Below is a small trained network, with its code and all its weights. Each question gives an input and a class and asks what happens when units are switched off, that is, made to give their printed mean instead of their output.

import numpy as np


def w(rows, s, z=0):
    codes = np.array(rows[::2]) - 128.0
    scale = np.full(codes.shape[1], s)
    scale[-1] = z or s
    return codes * scale


def norm(h):
    return h / np.sqrt((h * h).mean(-1, keepdims=True) + 1e-5)


def f(y):
    return y / 2 * (1 + np.tanh(0.7978845608 * (y + 0.044715 * y**3)))


def log_softmax(a):
    a = a - a.max(-1, keepdims=True)
    return a - np.log(np.exp(a).sum(-1, keepdims=True))


def net(x, mask):
    res = np.array(x, float).reshape(1, 7) / 4 @ E
    u = 0
    for l in range(3):
        y = f(norm(res) @ A[l][:, :-1].T + A[l][:, -1])
        res = res + np.where(mask[u : u + 13], y, B[l][:, -1]) @ B[l][:, :-1]
        u += 13
    return log_softmax(norm(res)[-1] @ U[:, :-1].T + U[:, -1])


A, B = {}, {}
E = w([
[127,128,129],'x0',
[2,165,161],'x1',
[128,129,128],'x2',
[129,129,129],'x3',
[131,97,169],'x4',
[102,50,68],'x5',
[127,127,129],'x6',
],0.0091)
A[0] = w([
[143,167,143,31],'0.n1',
[130,19,169,96],'0.n2',
[129,127,95,3],'0.n3',
[180,116,249,129],'0.n4',
[182,133,177,94],'0.n5',
[155,81,196,159],'0.n6',
[136,134,149,10],'0.n7',
[151,182,163,96],'0.n8',
[86,168,120,188],'0.n9',
[203,95,89,51],'0.n10',
[98,121,99,65],'0.n11',
[151,92,107,146],'0.n12',
[186,79,81,100],'0.n13',
],0.012,0.0025)
B[0] = w([
[97,108,72,126],'0.n1',
[126,225,2,213],'0.n2',
[120,110,136,107],'0.n3',
[123,166,56,241],'0.n4',
[117,159,72,174],'0.n5',
[140,189,22,180],'0.n6',
[149,70,60,99],'0.n7',
[71,65,78,183],'0.n8',
[70,59,200,223],'0.n9',
[152,246,197,244],'0.n10',
[153,84,183,142],'0.n11',
[138,210,181,180],'0.n12',
[159,245,182,255],'0.n13',
],0.006,0.0033)
A[1] = w([
[90,148,7,135],'1.n1',
[20,181,115,201],'1.n2',
[108,95,66,121],'1.n3',
[113,234,112,147],'1.n4',
[162,153,220,20],'1.n5',
[162,121,89,69],'1.n6',
[152,127,221,46],'1.n7',
[145,169,207,4],'1.n8',
[145,165,202,7],'1.n9',
[156,192,127,74],'1.n10',
[129,111,153,103],'1.n11',
[91,134,195,172],'1.n12',
[118,247,126,36],'1.n13',
],0.013,0.0025)
B[1] = w([
[184,82,115,195],'1.n1',
[255,102,156,254],'1.n2',
[173,197,83,143],'1.n3',
[123,33,112,234],'1.n4',
[143,205,35,137],'1.n5',
[106,88,161,134],'1.n6',
[108,92,46,128],'1.n7',
[132,163,12,140],'1.n8',
[130,140,8,137],'1.n9',
[75,122,103,181],'1.n10',
[146,128,137,121],'1.n11',
[215,127,123,171],'1.n12',
[101,73,17,221],'1.n13',
],0.0059,0.009)
A[2] = w([
[42,211,70,108],'2.n1',
[181,44,111,204],'2.n2',
[86,164,133,133],'2.n3',
[255,56,246,59],'2.n4',
[5,102,230,220],'2.n5',
[160,136,201,139],'2.n6',
[150,141,171,90],'2.n7',
[130,154,147,48],'2.n8',
[160,112,54,254],'2.n9',
[30,159,177,138],'2.n10',
[55,217,83,149],'2.n11',
[130,141,253,128],'2.n12',
[113,96,89,115],'2.n13',
],0.0099,0.0036)
B[2] = w([
[137,92,84,139],'2.n1',
[84,160,136,234],'2.n2',
[190,133,60,115],'2.n3',
[69,111,2,229],'2.n4',
[165,216,126,174],'2.n5',
[152,156,89,154],'2.n6',
[160,53,113,128],'2.n7',
[139,129,96,112],'2.n8',
[29,101,199,254],'2.n9',
[176,144,156,127],'2.n10',
[104,74,51,140],'2.n11',
[173,110,84,176],'2.n12',
[139,126,165,145],'2.n13',
],0.0092,0.008)
U = w([
[231,255,146,245],'0',
[119,65,116,173],'1',
[107,81,118,110],'2',
[100,92,127,77],'3',
[50,115,230,128],'4',
[111,72,129,6],'5',
[120,97,130,34],'6',
],0.014,0.0022)

Each question gives the input, the list of numbers given to net, and the class t.
The units are the neurons (one row each of A and B). Each row of codes is followed by its name. A weight is (code - 128) times the scale printed after its matrix; where a second scale follows, it is the last column's (A, B and U).
mask holds one flag per neuron, layer by layer. A switched-off neuron (its flag False) gives its mean, the last column of its row in B, instead of its output. The means were averaged over made-up inputs and are rounded, as every weight is.
A unit's drop is (log p(t) with every unit on - log p(t) with that unit switched off) / (log p(t) with every unit on - log p(t) with every unit switched off).
The circuit of an input: a set's keep is (log p(t) with only the set's units on - log p(t) with every unit switched off) / (log p(t) with every unit on - log p(t) with every unit switched off). Starting from the 12 units with the biggest drops (on a tie, the unit counted first), units are removed one at a time, each time the one whose removal leaves the highest keep (on an exact tie, the one counted first), for as long as the keep stays at least 0.8.
circuit, biggest first: the units of the circuit, biggest drop first
unit that matters most: the unit with the biggest drop
top k neurons: the k neurons with the biggest drops, biggest first
top k neurons in layer l: the k neurons of layer l with the biggest drops, biggest first
drop of u: that unit's drop, to one decimal
input [-1,-1,-1,6,7,8,-1], class 4: unit that matters most => 0.n2
input [-5,-7,3,-2,-3,5,5], class 0: circuit, biggest first => [0.n13; 0.n10]
input [-2,0,-7,-2,6,8,6], class 4: top 3 neurons in layer 2 => [2.n9; 2.n4; 2.n12]
input [-3,6,-3,2,3,2,1], class 0: circuit, biggest first => [2.n5; 2.n9; 0.n4]
input [-4,7,1,-5,-3,7,-1], class 0: top 2 neurons in layer 0 => [0.n9; 0.n6]
input [-5,1,3,4,0,-8,0], class 4: circuit, biggest first => [2.n9; 1.n13; 2.n4; 0.n8]
input [-4,7,-1,-1,-6,-7,3], class 0: top 2 neurons => [0.n9; 0.n8]
input [1,8,0,-3,8,8,-3], class 0: top 4 neurons => [2.n5; 1.n4; 1.n13; 2.n9]
input [-6,4,7,6,8,-6,-7], class 5: top 4 neurons in layer 0 => [0.n10; 0.n13; 0.n8; 0.n4]
input [3,-3,3,-3,-1,7,5], class 4: top 2 neurons in layer 0 => [0.n2; 0.n9]
input [6,6,-5,-5,-1,-3,4], class 0: top 2 neurons in layer 1 => [1.n1; 1.n13]
input [3,4,-4,-6,7,-6,1], class 5: top 2 neurons in layer 1 => [1.n2; 1.n12]
input [4,0,-7,8,-4,-6,8], class 2: top 2 neurons in layer 1 => [1.n2; 1.n1]
input [3,0,-5,-1,1,-6,-7], class 3: unit that matters most => 1.n1
input [-7,7,2,-7,-1,8,7], class 4: top 2 neurons => [0.n10; 0.n13]
input [7,8,5,0,-6,7,5], class 0: top 3 neurons => [2.n5; 1.n4; 1.n13]
input [-7,1,-3,0,-5,-8,-7], class 4: top 2 neurons in layer 2 => [2.n9; 2.n4]
input [-7,5,0,-5,-2,8,4], class 4: top 2 neurons in layer 0 => [0.n10; 0.n13]
input [2,-8,0,4,6,-2,-3], class 0: drop of 2.n4 => 0.7
input [0,-4,-1,7,-1,8,-2], class 4: drop of 2.n4 => 0.3
input [-2,-3,-5,4,2,8,0], class 4: drop of 2.n9 => 0.2
